grid =
134,137,122,124,109,153,107,131
136,127,135,122,132,117,131,138
Rows and columns are numbered from 1.
Which number is the top-right entry?
A: 131
The minimum -> 107
Which number is the entry in row 1 and column 3?
A: 122
Which number is the entry directly above 127?
A: 137

Read these off the grid that follows. Rows and columns are numbered from 1.
1) Report the entry in row 2 and column 1.
2) Report the top-left entry.
3) Report the entry directly below 118.
4) Report the entry in row 3 and column 1.
5) Report the entry in the bottom-left corner.
6) Report the entry at row 1, column 2.
7) Report the entry in the bottom-right corner.
8) Report the minimum.
[[123 129 126 132 120]
 [133 119 119 122 134]
 [138 120 126 116 135]
 [124 131 128 132 125]
 [126 131 130 131 128]
 [132 117 116 123 133]
 [127 127 126 127 124]
 [126 125 123 127 123]
 [128 107  99 122 126]
 [127 126 125 128 126]
 [142 118 125 111 137]
 [129 126 126 127 129]
 [124 128 124 131 122]
 [122 130 127 133 122]
 [112 139 131 142 108]
 [122 121 114 130 119]]
1) 133
2) 123
3) 126
4) 138
5) 122
6) 129
7) 119
8) 99

B =
[[131 119 138 127 126 137 132 114 117 128 130 119]
 [127 120 151 137 123 141 134 123 133 129 125 125]
 [125 119 141 127 123 138 132 112 117 127 134 119]
 [132 114 146 143 126 135 128 123 137 130 127 122]
 [133 114 146 143 126 135 127 123 137 130 128 122]
 [132 119 138 127 126 137 132 114 118 128 129 120]]
The 1st entry on the main diagonal: 131
The largest entry in the first row is 138
Report the top entry of the column that holds the smallest entry.
114
The bottom entry of the column that holds the largest entry is 138
Report the entry just right of the smallest entry.
117
The 3rd entry on the main diagonal is 141
The entry in the top-right corner is 119
Report the smallest entry in the first column.
125
Report the entry in the bottom-right corner.
120
The largest entry in the last column: 125
Report the entry in the bottom-left corner.
132
The smallest entry in the last row is 114
The fourth entry in reading order is 127
The third entry on the diagonal from the top-right corner -> 127
The largest entry in the first column: 133
The entry directly below the smallest entry: 123
The second entry in reading order: 119
Report the fourth-last entry, reading row by row.
118

data = [110 138 133 131 121 124 121 126 102 137 154 145 116 144]
The entry just left of 126: 121
The entry just right of 116: 144
Give the entry just left of 102.
126

M = [145 125 129 152 129 114 135 123 123 106 140]
The 2nd largest entry -> 145
Read off the third entry from the left.
A: 129
The second entry from the left -> 125
Read off the first entry from the right.
A: 140

x =
138  103  140  138  137  132  129  125  115  133  112  115  107  117
134  133  122  113  131  131  126  122  133  135  131  128  122  121
141  110  142  136  137  130  115  127  117  132  113  120  113  119
137  129  149  140  129  124  123  126  124  142  120  130  123  127
126  132  117  110  123  123  125  122  135  130  122  114  118  118
133  131  133  129  128  127  117  129  131  131  125  126  123  128
126  150  135  134  126  126  129  137  139  128  135  142  148  143
123  138  111  114  130  130  132  133  135  119  137  136  140  134
123  154  128  116  128  127  140  124  144  136  150  146  147  132
Indices start at 1.
The entry at row 3, column 1 is 141
The entry in row 3 and column 2 is 110
The entry at row 1, column 3 is 140
What is the entry at row 2, column 1?
Answer: 134
The entry at row 1, column 2: 103
The bottom entry of the column that holds the smallest entry: 154
The entry in row 2 and column 2 is 133
What is the entry directly above 148?
Answer: 123
What is the entry in the top-left corner?
Answer: 138
What is the entry in the top-right corner?
Answer: 117
What is the bottom-left entry?
Answer: 123
The entry in the bottom-right corner -> 132
What is the entry directly above 111?
Answer: 135

Read these off the table that follows. Rows and columns are numbered from 1.
1) What is the entry in the bottom-left corner?
2) What is the maximum?
3) What is the entry in the top-right corner?
4) What is the entry at row 1, column 2?
5) What is the entry in row 1 and column 1?
6) What is the entry directly above the largest entry?
7) What is the bottom entry of the column that holds the smallest entry?
8) What is the entry in the bottom-right corner?
[[128 133 132 121]
 [128 127 123 145]
 [108 101 128 114]
 [128 111 120 131]
 [136 128 128 137]
 [128 121 130 112]
 [138 138 130 136]
 [128 116 127 114]
 [128 120 124 131]
 [128 147 133 138]
 [120 150 141 114]
 [128 154 140 123]
 [128 144 134 129]]
1) 128
2) 154
3) 121
4) 133
5) 128
6) 150
7) 144
8) 129

[[137 120 129 142 136 118 124 123]
 [129 128 132 129 126 125 126 125]
 [124 128 132 127 126 130 124 125]
 [139 141 132 131 153 122 119 117]
 [126 126 127 133 132 123 123 123]
 [132 134 133 136 145 116 118 110]
 [131 132 126 126 131 125 131 128]
 [130 139 128 119 137 123 122 125]
 [126 130 130 127 127 120 122 124]
 [122 127 132 122 116 129 131 129]
 [117 127 134 125 125 133 122 125]
 [124 120 127 134 124 128 130 122]]
Counting starts at 1.
The top-left entry?
Answer: 137
The entry at row 2, column 3 is 132
The top entry of the column that holds the largest entry?
Answer: 136
The entry in row 2 and column 1?
Answer: 129
The entry in the bottom-left corner?
Answer: 124
The entry directly below the smallest entry is 128
The entry just left of 141: 139
The entry directly above 153 is 126
The entry at row 3, column 1?
Answer: 124
The entry in the top-right corner is 123
The entry at row 3, column 3 is 132
The entry in row 1 and column 2 is 120
The entry at row 1, column 3?
Answer: 129
The entry just left of the smallest entry?
Answer: 118
The entry directly above the smallest entry: 123
The entry in the bottom-right corner -> 122
The bottom entry of the column that holds the largest entry?
Answer: 124
The entry just left of 145: 136
The entry in row 2 and column 2?
Answer: 128
The entry just left of the largest entry?
Answer: 131

[136 145 157 119 126 131 129 132 149 142 138 143 107]
The entry just left of 131: 126
Read off the entry just left of 138.
Answer: 142
